Below is a small trained network, with its code and all its weights. Each question gives an input and a target symbol and asks what happens when units are switched off, that is, made to give their printed mean instead of their output.

import numpy as np


def w(rows, s, z=0):
    codes = np.array(rows[::2]) - 128.0
    scale = np.full(codes.shape[1], s)
    scale[-1] = z or s
    return codes * scale


def softmax(a):
    e = np.exp(a - a.max(-1, keepdims=True))
    return e / e.sum(-1, keepdims=True)


def log_softmax(a):
    a = a - a.max(-1, keepdims=True)
    return a - np.log(np.exp(a).sum(-1, keepdims=True))


def net(x, mask):
    ids = ['ζθλμπσφψω'.index(c) for c in x.split()]
    T = len(ids)
    res = E[ids] + P[:T]
    u = 0
    for l in range(3):
        r = res
        for j in range(3):
            rows = slice(2 * j, 2 * j + 2)
            q, k, v = (r @ M[l][rows].T for M in (Q, K, V))
            z = softmax(np.where(np.tri(T) > 0, q @ k.T / 2**0.5, -1e9)) @ v
            o = O[l][rows]
            res = res + np.where(mask[u + j], z, o[:, -1]) @ o[:, :-1]
        u += 3
    return log_softmax(res[-1] @ U[:, :-1].T + U[:, -1])


Q, K, V, O = {}, {}, {}, {}
E = w([
[140,126,249,48,241,120,165,164,167],'ζ',
[21,118,92,195,197,158,100,194,95],'θ',
[80,141,191,106,90,233,101,131,143],'λ',
[137,66,125,74,110,103,83,114,190],'μ',
[161,175,150,62,169,130,130,110,138],'π',
[31,49,219,133,87,138,125,134,159],'σ',
[140,217,190,148,53,7,97,113,117],'φ',
[35,64,114,115,31,142,166,49,53],'ψ',
[59,93,201,186,105,166,221,52,62],'ω',
],0.011)
P = w([
[68,90,58,96,228,181,119,197,43],'0',
[151,119,142,59,154,147,139,183,152],'1',
[145,101,160,48,200,166,94,158,144],'2',
[135,123,157,43,137,106,155,193,128],'3',
[224,139,207,96,180,49,124,121,194],'4',
[128,158,155,59,75,9,214,106,208],'5',
[83,184,153,33,120,49,202,96,149],'6',
[110,136,179,30,84,58,224,127,189],'7',
[113,138,210,70,81,2,250,129,253],'8',
],0.0054)
Q[0] = w([
[79,108,208,51,147,77,131,113,154],'L0H1',
[253,123,35,201,101,202,102,99,117],'L0H1',
[224,139,79,153,140,103,145,108,145],'L0H2',
[169,140,169,77,190,48,95,160,143],'L0H2',
[60,169,120,136,99,90,169,155,90],'L0H3',
[79,117,150,116,111,227,59,170,106],'L0H3',
],0.068)
K[0] = w([
[69,134,49,191,206,97,79,128,57],'L0H1',
[211,106,245,109,18,75,176,76,167],'L0H1',
[173,185,106,96,216,102,60,208,171],'L0H2',
[78,166,47,212,198,167,74,217,50],'L0H2',
[193,122,89,81,2,13,138,71,160],'L0H3',
[23,101,21,172,216,116,158,152,41],'L0H3',
],0.044)
V[0] = w([
[114,109,234,236,139,28,117,130,153],'L0H1',
[227,250,106,130,165,94,116,92,80],'L0H1',
[116,195,90,148,142,130,101,157,129],'L0H2',
[105,128,50,208,100,140,120,124,149],'L0H2',
[102,98,91,68,101,90,102,119,137],'L0H3',
[135,148,171,114,108,168,102,133,126],'L0H3',
],0.02)
O[0] = w([
[247,103,96,155,85,180,144,162,107,9],'L0H1',
[40,87,91,127,96,155,98,200,59,3],'L0H1',
[97,84,122,154,87,147,151,105,192,66],'L0H2',
[132,127,105,142,86,97,138,126,85,13],'L0H2',
[140,144,92,131,141,102,98,118,115,164],'L0H3',
[135,127,144,133,109,163,80,110,115,189],'L0H3',
],0.011,0.0065)
Q[1] = w([
[19,71,84,67,96,145,115,184,66],'L1H1',
[210,152,176,110,156,111,128,62,59],'L1H1',
[25,209,184,107,161,97,99,46,196],'L1H2',
[200,143,126,164,180,91,98,111,199],'L1H2',
[158,43,3,162,132,161,75,196,1],'L1H3',
[96,105,89,156,112,103,145,161,136],'L1H3',
],0.052)
K[1] = w([
[115,86,179,92,226,215,124,97,221],'L1H1',
[174,153,123,137,67,50,191,109,124],'L1H1',
[91,135,108,95,254,183,90,221,120],'L1H2',
[79,142,197,100,169,177,129,113,195],'L1H2',
[177,219,212,68,24,77,168,45,194],'L1H3',
[81,143,121,105,51,96,109,78,113],'L1H3',
],0.047)
V[1] = w([
[108,99,138,200,117,139,135,191,218],'L1H1',
[122,133,155,153,22,88,94,139,148],'L1H1',
[160,120,209,117,130,192,132,176,126],'L1H2',
[138,152,109,138,255,101,140,139,131],'L1H2',
[97,81,107,124,231,128,244,166,79],'L1H3',
[142,89,73,110,182,76,69,198,192],'L1H3',
],0.018)
O[1] = w([
[122,150,92,199,120,195,164,232,224,101],'L1H1',
[129,235,29,166,119,19,52,145,106,122],'L1H1',
[172,213,132,72,163,139,57,255,154,176],'L1H2',
[202,98,224,107,36,62,118,130,134,251],'L1H2',
[222,128,219,181,64,55,175,219,111,160],'L1H3',
[136,26,72,13,93,26,107,72,153,151],'L1H3',
],0.0051,0.022)
Q[2] = w([
[133,177,134,120,159,32,140,61,161],'L2H1',
[61,165,102,183,138,216,124,159,83],'L2H1',
[182,85,132,50,109,103,105,91,143],'L2H2',
[54,137,93,130,228,207,72,154,115],'L2H2',
[74,96,42,199,76,101,134,185,90],'L2H3',
[149,166,118,137,132,113,109,143,254],'L2H3',
],0.06)
K[2] = w([
[47,51,86,169,62,162,191,95,85],'L2H1',
[196,240,23,158,105,102,112,196,181],'L2H1',
[170,94,118,79,183,207,96,86,215],'L2H2',
[235,152,190,144,85,11,60,92,105],'L2H2',
[212,131,40,163,34,99,158,252,142],'L2H3',
[142,194,21,195,190,95,76,142,105],'L2H3',
],0.046)
V[2] = w([
[154,2,82,183,56,95,200,133,84],'L2H1',
[73,161,241,136,135,129,138,233,86],'L2H1',
[61,127,135,159,134,95,137,131,245],'L2H2',
[112,172,66,138,100,159,118,155,89],'L2H2',
[195,91,128,64,131,113,88,179,173],'L2H3',
[113,36,120,114,171,128,141,154,200],'L2H3',
],0.0088)
O[2] = w([
[160,138,38,111,163,34,238,194,68,68],'L2H1',
[108,95,171,159,182,131,126,153,218,251],'L2H1',
[104,149,13,192,153,77,36,124,176,196],'L2H2',
[80,129,160,54,4,151,140,114,157,6],'L2H2',
[99,62,84,81,153,133,93,119,243,190],'L2H3',
[94,112,131,42,231,119,143,143,178,149],'L2H3',
],0.0036,0.015)
U = w([
[67,140,206,164,195,144,117,112,210,85],'ζ',
[37,54,198,193,198,99,193,193,193,156],'θ',
[186,131,211,173,176,201,191,205,188,122],'λ',
[120,102,148,111,123,193,166,188,188,255],'μ',
[236,123,138,128,171,204,210,102,254,80],'π',
[159,73,184,107,180,153,118,216,198,70],'σ',
[165,121,140,167,130,133,156,152,228,146],'φ',
[151,74,119,76,159,120,129,122,177,119],'ψ',
[153,141,197,160,177,146,199,142,153,119],'ω',
],0.0028,0.0084)

Each question gives the input, a string of symbols that net reads in full, and the target symbol t.
The units are the heads (2 rows each of Q, K, V and O). Each row of codes is followed by its name. A weight is (code - 128) times the scale printed after its matrix; where a second scale follows, it is the last column's (O and U).
mask holds one flag per head, layer by layer. A switched-off head (its flag False) gives its mean, the last column of its rows in O, instead of its output. The means were averaged over made-up inputs and are rounded, as every weight is.
A unit's drop is (log p(t) with every unit on - log p(t) with that unit switched off) / (log p(t) with every unit on - log p(t) with every unit switched off).
The circuit of an input: a set's keep is (log p(t) with only the set's units on - log p(t) with every unit switched off) / (log p(t) with every unit on - log p(t) with every unit switched off). Starting from all 9 units, units are removed one at a time, each time the one whose removal leaves the highest keep (on an exact tie, the one counted first), for as long as the keep stays at least 0.8.
circuit, biggest first: the units of the circuit, biggest drop first
unit that matters most: the unit with the biggest drop
heads that matter: for each layer, one digit per head in row order, 1 if its drop is at least 0.15 and else 0, layers parted by /
drop of u: that unit's drop, to one decimal
input λ φ λ φ ψ φ μ π π, target ζ: circuit, biggest first	L1H3, L0H1, L2H1
input λ φ λ π λ λ σ μ ζ, target ζ: heads that matter	101 / 001 / 100
input ψ ζ ω λ λ, target ω: unit that matters most	L1H2
input θ μ λ φ θ ζ π μ, target φ: heads that matter	110 / 100 / 000
input ζ μ φ φ ω ψ π φ π, target σ: circuit, biggest first	L1H2, L0H2, L1H3, L2H3
input λ ω μ, target ζ: circuit, biggest first	L1H3, L0H1, L2H1
input φ φ π λ λ, target μ: circuit, biggest first	L0H1, L2H2, L1H2
input ψ θ μ θ φ λ, target ω: heads that matter	110 / 010 / 111
input ζ φ ω, target σ: heads that matter	010 / 010 / 001
input ζ λ μ ζ π, target σ: circuit, biggest first	L1H2, L0H2, L2H3, L1H3
input μ π φ λ, target ψ: circuit, biggest first	L1H3, L0H3, L2H1, L1H1
input π μ μ, target θ: heads that matter	100 / 000 / 000
input μ λ ψ λ φ φ, target ψ: heads that matter	001 / 001 / 100
input π ψ ζ, target θ: unit that matters most	L0H1
input σ π λ, target π: heads that matter	100 / 000 / 000
input μ σ π, target ψ: heads that matter	001 / 011 / 100
input ψ λ φ φ λ ψ λ π, target ω: drop of L1H2	0.4
input φ φ λ φ π π λ φ σ, target μ: drop of L1H1	0.1
input λ ζ θ φ λ φ π π, target φ: drop of L1H2	0.2
input μ π θ θ φ λ λ λ φ, target φ: unit that matters most	L0H2
